Below is a small trained network, with its code and all its weights. Each question gives an input and a class and asks what happens when units are switched off, that is, made to give their printed mean instead of their output.

import numpy as np


def w(rows, s, z=0):
    codes = np.array(rows[::2]) - 128.0
    scale = np.full(codes.shape[1], s)
    scale[-1] = z or s
    return codes * scale


def norm(h):
    return h / np.sqrt((h * h).mean(-1, keepdims=True) + 1e-5)


def f(y):
    return y / 2 * (1 + np.tanh(0.7978845608 * (y + 0.044715 * y**3)))


def log_softmax(a):
    a = a - a.max(-1, keepdims=True)
    return a - np.log(np.exp(a).sum(-1, keepdims=True))


def net(x, mask):
    res = np.array(x, float).reshape(1, 2) / 4 @ E
    u = 0
    for l in range(2):
        y = f(norm(res) @ A[l][:, :-1].T + A[l][:, -1])
        res = res + np.where(mask[u : u + 9], y, B[l][:, -1]) @ B[l][:, :-1]
        u += 9
    return log_softmax(norm(res)[-1] @ U[:, :-1].T + U[:, -1])


A, B = {}, {}
E = w([
[38,250,109,175,204,130,167,134,126],'x0',
[156,141,143,195,180,76,37,44,109],'x1',
],0.013)
A[0] = w([
[2,195,159,172,158,83,123,129,75,146],'L0N1',
[199,56,75,145,48,101,41,220,110,152],'L0N2',
[118,124,68,66,57,146,202,138,130,241],'L0N3',
[149,102,98,118,166,166,146,159,116,3],'L0N4',
[165,129,126,106,188,137,123,153,106,95],'L0N5',
[124,115,108,77,133,132,155,120,93,11],'L0N6',
[194,123,158,152,171,123,73,58,109,228],'L0N7',
[178,225,154,137,102,118,93,77,115,36],'L0N8',
[50,133,117,127,180,127,138,156,49,127],'L0N9',
],0.0059,0.0021)
B[0] = w([
[116,45,203,140,87,146,127,87,192,254],'L0N1',
[36,116,235,104,166,209,137,57,185,253],'L0N2',
[148,91,45,219,153,64,150,92,145,249],'L0N3',
[174,141,110,135,152,105,126,105,95,120],'L0N4',
[121,122,153,145,121,120,144,142,104,122],'L0N5',
[124,149,137,96,131,1,154,91,65,122],'L0N6',
[150,106,16,164,142,162,184,164,134,224],'L0N7',
[80,114,50,147,45,71,185,179,79,147],'L0N8',
[147,85,155,74,92,197,101,71,126,177],'L0N9',
],0.0063,0.0056)
A[1] = w([
[160,154,136,169,142,63,53,92,67,84],'L1N1',
[91,110,128,163,158,173,171,98,173,135],'L1N2',
[165,116,123,46,105,158,168,190,137,178],'L1N3',
[173,147,128,158,155,70,74,132,82,3],'L1N4',
[184,81,202,70,117,101,83,166,125,125],'L1N5',
[74,220,143,141,190,151,149,138,129,86],'L1N6',
[84,215,126,126,137,147,139,115,130,95],'L1N7',
[216,108,78,127,113,114,138,146,95,104],'L1N8',
[108,149,119,66,107,113,181,246,103,87],'L1N9',
],0.012,0.0033)
B[1] = w([
[200,145,57,121,173,170,125,249,131,175],'L1N1',
[100,194,106,145,90,59,164,146,118,250],'L1N2',
[162,152,99,164,205,141,49,129,114,202],'L1N3',
[152,134,77,124,141,53,160,134,99,146],'L1N4',
[82,165,186,116,122,149,153,93,105,187],'L1N5',
[153,18,182,46,134,198,100,49,131,200],'L1N6',
[167,70,180,123,85,147,82,124,137,176],'L1N7',
[61,151,159,144,91,117,150,134,194,152],'L1N8',
[184,153,79,193,167,83,79,157,104,185],'L1N9',
],0.011)
U = w([
[135,60,250,108,142,202,96,31,158,206],'0',
[185,121,8,189,201,130,91,154,142,213],'1',
[48,208,132,171,82,55,212,102,156,190],'2',
[135,173,146,53,113,117,135,154,80,38],'3',
[125,131,152,81,140,107,152,157,98,6],'4',
[125,165,138,79,115,120,132,142,72,2],'5',
[128,164,144,73,111,118,132,155,90,4],'6',
],0.015,0.0041)

Each question gives the input, the list of numbers given to net, and the class t.
The units are the neurons (one row each of A and B). Each row of codes is followed by its name. A weight is (code - 128) times the scale printed after its matrix; where a second scale follows, it is the last column's (A, B and U).
mask holds one flag per neuron, layer by layer. A switched-off neuron (its flag False) gives its mean, the last column of its row in B, instead of its output. The means were averaged over made-up inputs and are rounded, as every weight is.
A unit's drop is (log p(t) with every unit on - log p(t) with that unit switched off) / (log p(t) with every unit on - log p(t) with every unit switched off).
most important unit: the unit with the biggest drop
top k neurons: the k neurons with the biggest drops, biggest first
top k neurons in layer l: the k neurons of layer l with the biggest drops, biggest first
drop of u: that unit's drop, to one decimal
input [-1,3], class 2: most important unit => L0N7
input [-2,-4], class 1: top 2 neurons => [L0N1; L1N3]
input [6,6], class 0: top 2 neurons => [L1N6; L0N3]
input [-3,-1], class 2: top 2 neurons => [L1N6; L0N2]
input [7,7], class 0: top 2 neurons => [L1N6; L0N3]
input [8,8], class 0: top 4 neurons in layer 1 => [L1N6; L1N7; L1N9; L1N3]
input [3,2], class 2: top 3 neurons => [L0N1; L1N2; L0N2]
input [-3,3], class 2: top 2 neurons in layer 1 => [L1N6; L1N3]
input [-3,4], class 1: top 2 neurons => [L0N1; L1N6]
input [-1,0], class 2: drop of L1N2 => 0.3
input [-5,-7], class 1: drop of L1N3 => 0.5
input [-3,-6], class 1: drop of L0N2 => 0.0
